The symbols move the items like this.
* | γ ρ χ
RN | DM QD DC
SD | CP ZB CR
MZ | JJ ZR QC
CJ | HH GN GD
QL | JF JZ QD
ZJ | ZD HG ZP
MP | HC BD LP
BD | CR RN RM
QD | QL HN ZN
CP | DC RG SD
CN | ZP DZ QR
PZ | NL NS GZ
ZD | MS RQ ZJ
DG | NS CD TZ
ZB | RG JF DM
HG | RQ QC LJ
BR | GQ FH NS
HZ | MN NL HB
PB | PM DD GN
MS | DZ DT ZD
RM | BD DC NZ
QC | MZ HC ZM
DC | RN ZN CP
QR | CN MS FH
DD | GZ TZ MN
ZP | ZJ LJ CN
CR | SD DM BD
HC | ZR CR MP
ZM | QC MP BB
GZ | PZ DG DD
GH | GN HZ HR
GD | CJ GH JZ
ZN | QD PN RG
GS | HR PM HH
CD | PP ZP DQ
LJ | HG ZM DZ
LP | MP RM JJ
DQ | CD CN GQ
DM | ZB QL RN
PN | HN HH MR
PM | HB GZ PB
DZ | LJ BB MS
PP | FH ZJ CD
GN | PB MN GH
JJ | LP NZ MZ
TZ | DG DQ MF
FH | QR ZD PP
GQ | DQ QR BR
MF | TZ GQ NL
BB | ZM LP DT
NZ | RM CP ZR
MR | PN CJ JF
RG | ZN MR ZB
HB | HZ PZ PM
JF | MR GD QL
HH | GS PB CJ
RQ | DT MZ HG
JZ | GD HR HN
ZR | NZ SD HC
MN | DD MF HZ
HN | JZ GS PN
NL | MF BR PZ
HR | GH HB GS
DT | BB JJ RQ
NS | BR PP DG

In the rows, 48 means zero.

The rows follow the links: the fewer symbols apart two items are, the more alike their rows tend to be.

Each row is also shifted at random along 3 hidden directions that mean nothing.

Some items, each with a row of numbers:
CP:  36   46   59   51   62   45   42   57   54   43   44   50   57   49   42   46   43   40   58   42   35   47   37   55   53
ZM:  57   54   48   56   52   45   42   51   62   29   40   50   54   59   40   43   54   46   64   57   55   55   47   46   46
BD:  39   50   55   52   62   50   47   52   58   72   42   44   58   55   39   44   46   40   52   45   50   47   36   53   46
RN:  36   43   61   50   61   42   38   52   53   34   46   50   55   49   43   45   39   41   27   42   43   48   40   54   53
CJ:  36   38   49   37   50   44   55   50   38   41   52   51   39   43   50   48   39   45   45   32   49   41   47   52   46
ZN:  38   38   57   48   60   33   44   52   51   46   50   57   47   49   45   44   39   45   48   39   71   49   46   51   51
CN:  58   59   39   53   39   61   48   44   47   50   45   41   51   46   49   51   57   53   54   61   47   48   48   46   47
GQ:  57   53   35   44   33   58   53   39   41   63   48   40   42   47   51   50   53   50   36   53   36   47   53   40   40
GH:  38   40   47   41   44   48   53   48   33   31   55   50   39   36   54   52   41   52   44   38   56   41   49   53   53
CD:  57   56   34   49   36   59   54   41   43   46   47   42   45   46   50   51   56   54   53   56   51   48   52   44   43
DG:  58   49   37   44   32   50   51   40   40   35   52   47   37   44   52   51   51   53   39   53   49   49   57   41   44
PM:  43   40   46   42   41   45   52   43   33   69   58   47   40   33   58   51   45   55   48   43   64   41   53   48   53
PB:  41   41   47   41   42   48   51   48   32   41   56   49   41   34   57   52   43   52   48   40   41   40   50   52   53
MS:  59   58   43   58   41   55   41   42   53   46   45   43   56   48   47   48   56   54   43   63   59   53   49   45   50
QR:  58   57   37   53   38   59   51   43   46   47   46   42   48   47   49   51   58   55   61   60   61   49   50   48   47
BB:  57   54   47   56   49   47   41   42   62   66   42   44   54   57   39   44   54   46   32   60   62   55   48   41   43
DC:  37   44   59   51   64   42   42   54   54   62   46   50   56   48   44   46   42   42   57   43   48   46   39   54   52
GZ:  53   42   43   44   32   44   46   35   37   58   55   46   38   37   56   51   46   55   15   49   55   47   59   40   50
PN:  36   36   54   38   53   38   48   50   43   35   50   51   42   47   45   45   36   40   28   33   31   45   46   49   45
JJ:  51   55   49   52   55   49   44   47   61   46   40   45   56   62   37   43   51   41   36   53   51   53   42   46   42
RQ:  60   56   48   56   46   49   40   45   61   63   40   43   57   54   43   46   55   47   48   60   36   53   46   42   46
HZ:  47   42   45   43   37   46   45   40   35   30   57   49   40   33   56   52   43   56   17   45   53   46   56   48   55
ZR:  43   53   51   53   61   50   47   53   59   38   42   48   55   58   39   45   49   43   57   48   73   50   41   54   45

The symbols that take the first to the second take the third to the fourth, perhaps in another order. What is the fourth?
Answer with the item's name.
 36   40   49   37   51   45   55   57   37   31   51   52   39   42   51   48   40   44   68   32   31   41   47   53   47
to  41   41   48   40   39   48   49   47   33   45   55   46   41   34   56   53   42   51   40   42   29   42   50   49   53
as  58   60   42   56   39   59   45   41   50   61   45   39   53   46   48   51   56   53   46   62   50   52   48   45   48
to DT

 37   41   47   39   48   46   53   53   34   18   54   53   39   39   53   50   41   49   59   34   54   41   47   55   52
to  59   47   37   44   32   47   50   37   41   38   53   49   36   43   53   50   51   56   37   52   67   50   59   39   45
as  50   54   49   52   57   49   47   53   61   53   38   45   55   62   37   43   50   39   58   51   42   51   41   48   41
to RG

 57   48   37   42   31   51   50   41   40   35   51   46   38   44   52   50   51   52   39   52   30   47   54   41   43
to  58   58   43   56   40   58   44   42   52   54   45   41   55   47   47   50   57   53   40   63   47   51   48   43   50
as  57   55   35   49   37   61   54   41   44   66   46   39   45   47   50   50   57   53   50   56   52   47   51   45   43
to DT

 37   51   57   52   61   52   43   53   56   45   41   45   59   54   39   45   44   39   41   46   37   48   37   55   48
to  38   37   57   46   58   32   46   52   50   41   50   57   45   49   46   44   39   45   48   37   74   47   48   50   51
as  58   59   39   57   40   57   50   45   49   54   46   44   52   46   49   51   58   55   66   62   66   50   49   47   49
to ZM

 57   57   36   50   36   62   50   40   44   51   46   39   48   47   49   51   56   52   35   59   46   49   51   45   44
to  60   60   41   58   42   56   47   50   51   25   47   49   52   47   49   51   58   56   84   62   65   49   49   50   53
as  37   37   55   38   54   36   48   51   45   51   49   52   42   49   45   44   39   40   38   34   33   45   46   47   45
to GD

 50   54   49   53   55   49   44   48   62   38   38   46   55   61   38   42   51   41   36   53   56   53   43   47   42
to  57   53   48   56   55   44   46   50   64   53   41   51   53   60   40   43   55   46   72   56   79   54   46   46   44
as  61   58   46   58   45   50   41   49   58   48   43   47   57   51   45   48   57   52   65   63   46   53   46   45   49
to MS

 61   59   45   59   45   53   44   51   54   37   45   48   55   48   49   49   58   54   79   62   51   52   47   48   52
to  59   56   47   58   47   48   40   47   60   32   43   49   55   54   43   46   55   49   50   61   52   54   48   43   48
as  38   36   55   39   57   34   51   51   47   90   49   50   44   49   46   43   39   40   50   34   40   43   46   46   44
to JZ

 44   55   51   52   57   52   44   48   60   35   38   44   55   60   37   43   49   40   24   51   49   54   40   49   42
to  37   49   57   51   62   49   46   49   55   73   42   43   58   52   40   45   44   41   34   46   57   48   39   52   48
as  45   52   50   53   60   50   49   49   60   64   40   45   55   60   38   43   50   41   47   48   71   51   42   50   42
to SD

 59   58   44   59   43   53   43   48   54   50   44   47   54   49   47   49   59   53   77   62   52   50   48   46   50
to  59   58   45   59   45   50   39   47   57   35   43   48   55   51   44   48   56   52   53   63   52   54   47   46   50
as  39   52   53   52   61   51   46   51   57   45   42   46   57   56   41   45   46   42   42   45   65   50   39   54   48
to CR

 58   55   47   57   46   49   36   43   61   26   41   45   56   56   41   44   52   46   17   61   46   57   48   43   46
to  49   54   49   52   57   50   46   50   62   47   38   45   56   62   37   43   51   39   43   51   41   51   42   48   41
as  45   43   46   43   39   45   49   52   32   31   55   53   40   34   58   52   44   54   71   42   29   40   52   50   55
to NL

 36   39   47   38   46   49   55   45   34   56   56   46   40   36   54   51   40   50   34   36   60   42   49   51   49
to  54   42   42   43   35   42   52   45   36   58   55   51   37   37   57   50   49   56   66   48   49   45   57   43   49
as  42   52   53   52   63   50   48   51   59   63   40   45   57   58   40   45   48   40   53   47   62   48   38   52   45
to ZB

 59   58   45   58   42   56   40   48   53   35   43   45   54   48   46   49   56   51   62   62   32   51   45   46   50
to  57   60   41   56   39   60   42   44   50   34   44   42   54   46   48   51   56   53   44   62   40   51   47   48   50
as  35   41   49   38   48   47   52   54   36    9   53   51   40   40   52   50   38   45   49   33   31   41   46   54   50
to GD

 44   41   47   43   39   46   48   47   33   37   56   50   40   33   57   52   44   54   51   43   39   43   52   50   54
to  56   43   39   44   32   44   50   38   38   54   55   49   37   40   55   50   50   55   36   51   59   47   58   39   47
as  61   56   47   59   47   49   42   51   58   45   42   49   54   53   46   46   57   50   76   60   47   53   47   45   49
to MZ

 57   55   47   56   51   46   43   43   63   56   41   46   54   60   41   42   54   46   37   58   69   56   47   42   44
to  43   53   52   52   61   51   50   49   60   78   40   43   56   58   38   44   48   39   45   47   58   48   40   49   41
as  39   40   60   48   62   35   43   58   51   58   47   54   52   48   46   45   41   42   65   40   41   45   42   52   51
to PN

 57   53   35   44   33   58   52   42   41   38   47   40   43   47   51   50   53   51   38   53   21   47   52   43   41
to  59   59   44   60   43   54   42   49   54   28   44   47   54   48   47   50   58   54   63   63   51   51   47   48   52
as  57   46   38   43   33   47   48   40   39   37   52   48   37   41   53   50   49   54   34   50   42   48   57   40   47
to QR

 56   42   40   46   34   42   47   36   38   44   56   50   35   39   56   51   47   59   23   51   81   49   61   40   49
to  58   48   37   42   31   51   52   38   40   56   50   44   39   44   52   49   51   50   35   51   32   48   57   39   42
as  36   41   61   48   59   39   40   49   54   67   47   48   55   48   45   45   39   42   23   41   49   48   42   51   51
to QD

 54   42   42   43   32   44   47   38   37   60   54   46   37   39   56   51   47   53   25   50   42   47   58   40   48
to  52   41   43   44   35   42   50   43   36   58   57   51   38   36   57   51   47   57   53   48   58   45   57   44   52
as  59   58   45   57   43   53   40   43   55   51   43   43   56   49   46   48   55   50   39   63   34   52   47   45   48
to ZD

